Below is a small trained network, with its code and all its weights. Each question gives an input and a target symbol and asks what happens when units are switched off, that is, made to give their printed mean instead of their output.

import numpy as np


def w(rows, s, z=0):
    codes = np.array(rows[::2]) - 128.0
    scale = np.full(codes.shape[1], s)
    scale[-1] = z or s
    return codes * scale


def f(y):
    return np.maximum(y, 0)


def softmax(a):
    e = np.exp(a - a.max(-1, keepdims=True))
    return e / e.sum(-1, keepdims=True)


def log_softmax(a):
    a = a - a.max(-1, keepdims=True)
    return a - np.log(np.exp(a).sum(-1, keepdims=True))


def net(x, mask):
    ids = ['βγεηθμψ'.index(c) for c in x.split()]
    T = len(ids)
    res = E[ids] + P[:T]
    r = res
    for j in range(3):
        rows = slice(2 * j, 2 * j + 2)
        q, k, v = (r @ M[0][rows].T for M in (Q, K, V))
        z = softmax(np.where(np.tri(T) > 0, q @ k.T / 2**0.5, -1e9)) @ v
        o = O[0][rows]
        res = res + np.where(mask[j], z, o[:, -1]) @ o[:, :-1]
    y = f(res @ A[0][:, :-1].T + A[0][:, -1])
    res = res + np.where(mask[3:7], y, B[0][:, -1]) @ B[0][:, :-1]
    return log_softmax(res[-1] @ U[:, :-1].T + U[:, -1])


Q, K, V, O, A, B = {}, {}, {}, {}, {}, {}
E = w([
[178,101,127,126,64,196,66],'β',
[118,99,152,135,113,158,176],'γ',
[88,113,187,137,167,101,98],'ε',
[73,85,90,137,137,121,193],'η',
[160,202,86,62,108,165,121],'θ',
[149,171,109,178,151,43,126],'μ',
[88,70,141,157,5,50,199],'ψ',
],0.02)
P = w([
[122,106,160,129,144,189,118],'0',
[105,102,130,66,113,122,108],'1',
[126,194,178,95,126,164,214],'2',
[155,110,160,170,197,144,146],'3',
[20,110,63,90,125,120,97],'4',
[100,229,128,116,144,143,253],'5',
[136,94,158,165,198,93,133],'6',
],0.014)
Q[0] = w([
[216,89,158,173,198,154,138],'H1',
[126,198,151,195,110,152,164],'H1',
[202,178,48,77,74,158,113],'H2',
[146,97,168,255,153,125,150],'H2',
[81,114,82,126,76,116,83],'H3',
[95,227,96,71,99,123,140],'H3',
],0.011)
K[0] = w([
[102,182,7,141,90,92,173],'H1',
[153,145,160,170,133,118,183],'H1',
[162,147,106,119,92,162,129],'H2',
[57,163,115,158,117,20,173],'H2',
[153,82,83,142,161,167,100],'H3',
[143,102,232,100,149,146,123],'H3',
],0.013)
V[0] = w([
[60,234,20,1,176,134,205],'H1',
[91,88,106,184,124,76,229],'H1',
[56,121,189,129,181,113,134],'H2',
[140,133,144,80,209,78,101],'H2',
[101,74,175,77,104,221,145],'H3',
[142,59,112,168,109,161,126],'H3',
],0.0081)
O[0] = w([
[39,176,68,185,153,139,205,23],'H1',
[165,89,178,164,139,187,183,131],'H1',
[229,57,76,98,255,170,118,254],'H2',
[195,149,45,75,156,185,158,145],'H2',
[61,49,166,26,18,180,137,243],'H3',
[181,92,75,151,83,188,130,125],'H3',
],0.0069,0.0047)
A[0] = w([
[157,254,153,123,158,125,175,213],'N1',
[146,229,142,130,78,205,149,125],'N2',
[10,207,79,156,172,171,64,251],'N3',
[191,104,149,156,148,148,74,57],'N4',
],0.0087,0.0024)
B[0] = w([
[178,188,72,169,67,213,9,253],'N1',
[2,28,102,226,133,46,168,209],'N2',
[184,133,167,84,51,72,212,216],'N3',
[144,87,99,81,85,32,187,236],'N4',
],0.0082,0.0053)
U = w([
[64,121,97,128,88,145,29,72],'β',
[118,209,230,66,132,253,97,207],'γ',
[115,68,47,53,164,124,122,179],'ε',
[48,77,85,149,160,201,133,10],'η',
[83,175,124,59,96,96,170,118],'θ',
[133,141,98,183,120,138,76,240],'μ',
[50,62,191,239,139,94,59,1],'ψ',
],0.008,0.0025)

Each question gives the input, a string of symbols that net reads in full, and the target symbol t.
The units are the heads (2 rows each of Q, K, V and O) and the neurons (one row each of A and B). Each row of codes is followed by its name. A weight is (code - 128) times the scale printed after its matrix; where a second scale follows, it is the last column's (O, A, B and U).
mask holds one flag per unit, heads first, then neurons. A switched-off unit (its flag False) gives its mean, the last column of its rows in O or B, instead of its output. The means were averaged over made-up inputs and are rounded, as every weight is.
A unit's drop is (log p(t) with every unit on - log p(t) with that unit switched off) / (log p(t) with every unit on - log p(t) with every unit switched off).
The circuit of an input: a set's keep is (log p(t) with only the set's units on - log p(t) with every unit switched off) / (log p(t) with every unit on - log p(t) with every unit switched off). Starting from all 7 units, units are removed one at a time, each time the one whose removal leaves the highest keep (on an exact tie, the one counted first), for as long as the keep stays at least 0.8.
units of the circuit, in order: the units of the circuit, biggest drop first
most important unit: the unit with the biggest drop
k most important neurons: the k neurons with the biggest drops, biggest first
which heads matter: for each layer, one digit per head in row order, 1 if its drop is at least 0.15 and else 0, layers parted by /
drop of u: that unit's drop, to one decimal
input μ ε β ε μ θ β, target μ: units of the circuit, in order	[H3, H1, N1]
input β ε θ β, target θ: units of the circuit, in order	[N3, H1]
input β β η β, target η: units of the circuit, in order	[H1]
input ε μ ε η, target μ: which heads matter	001
input θ β θ ψ θ θ γ, target θ: units of the circuit, in order	[H1, N3]
input μ η ψ ε θ ε η, target θ: units of the circuit, in order	[H1, N3]
input ε θ ε ψ γ θ, target β: which heads matter	000
input β ε ε β, target ε: units of the circuit, in order	[N4, H2]
input ε ε η ε ε ε μ, target μ: units of the circuit, in order	[N1, H3, H1, H2]
input η β η μ ε, target ε: units of the circuit, in order	[H2, N1]
input θ ε ε β θ, target θ: units of the circuit, in order	[H2, N3]
input β ε ε β ε β β, target ε: units of the circuit, in order	[H2, N4]
input μ β β ε η θ γ, target θ: units of the circuit, in order	[N3, H1]
input μ μ β η ε μ, target μ: units of the circuit, in order	[N1]
input γ ε θ ε θ μ ε, target μ: units of the circuit, in order	[H3, N1, H1]
input γ γ β ε θ ε β, target θ: units of the circuit, in order	[H1, N3]
input μ ε β β ε ε, target γ: 3 most important neurons	[N2, N1, N4]
input ε η ψ ε θ, target θ: drop of H2	1.0
input ε ε μ θ μ γ, target η: drop of H1	0.4
input β β μ γ, target μ: drop of H3	1.4
input β ε ε μ ε η ε, target η: drop of H2	0.3
input μ γ ψ μ, target ψ: most important unit	H2
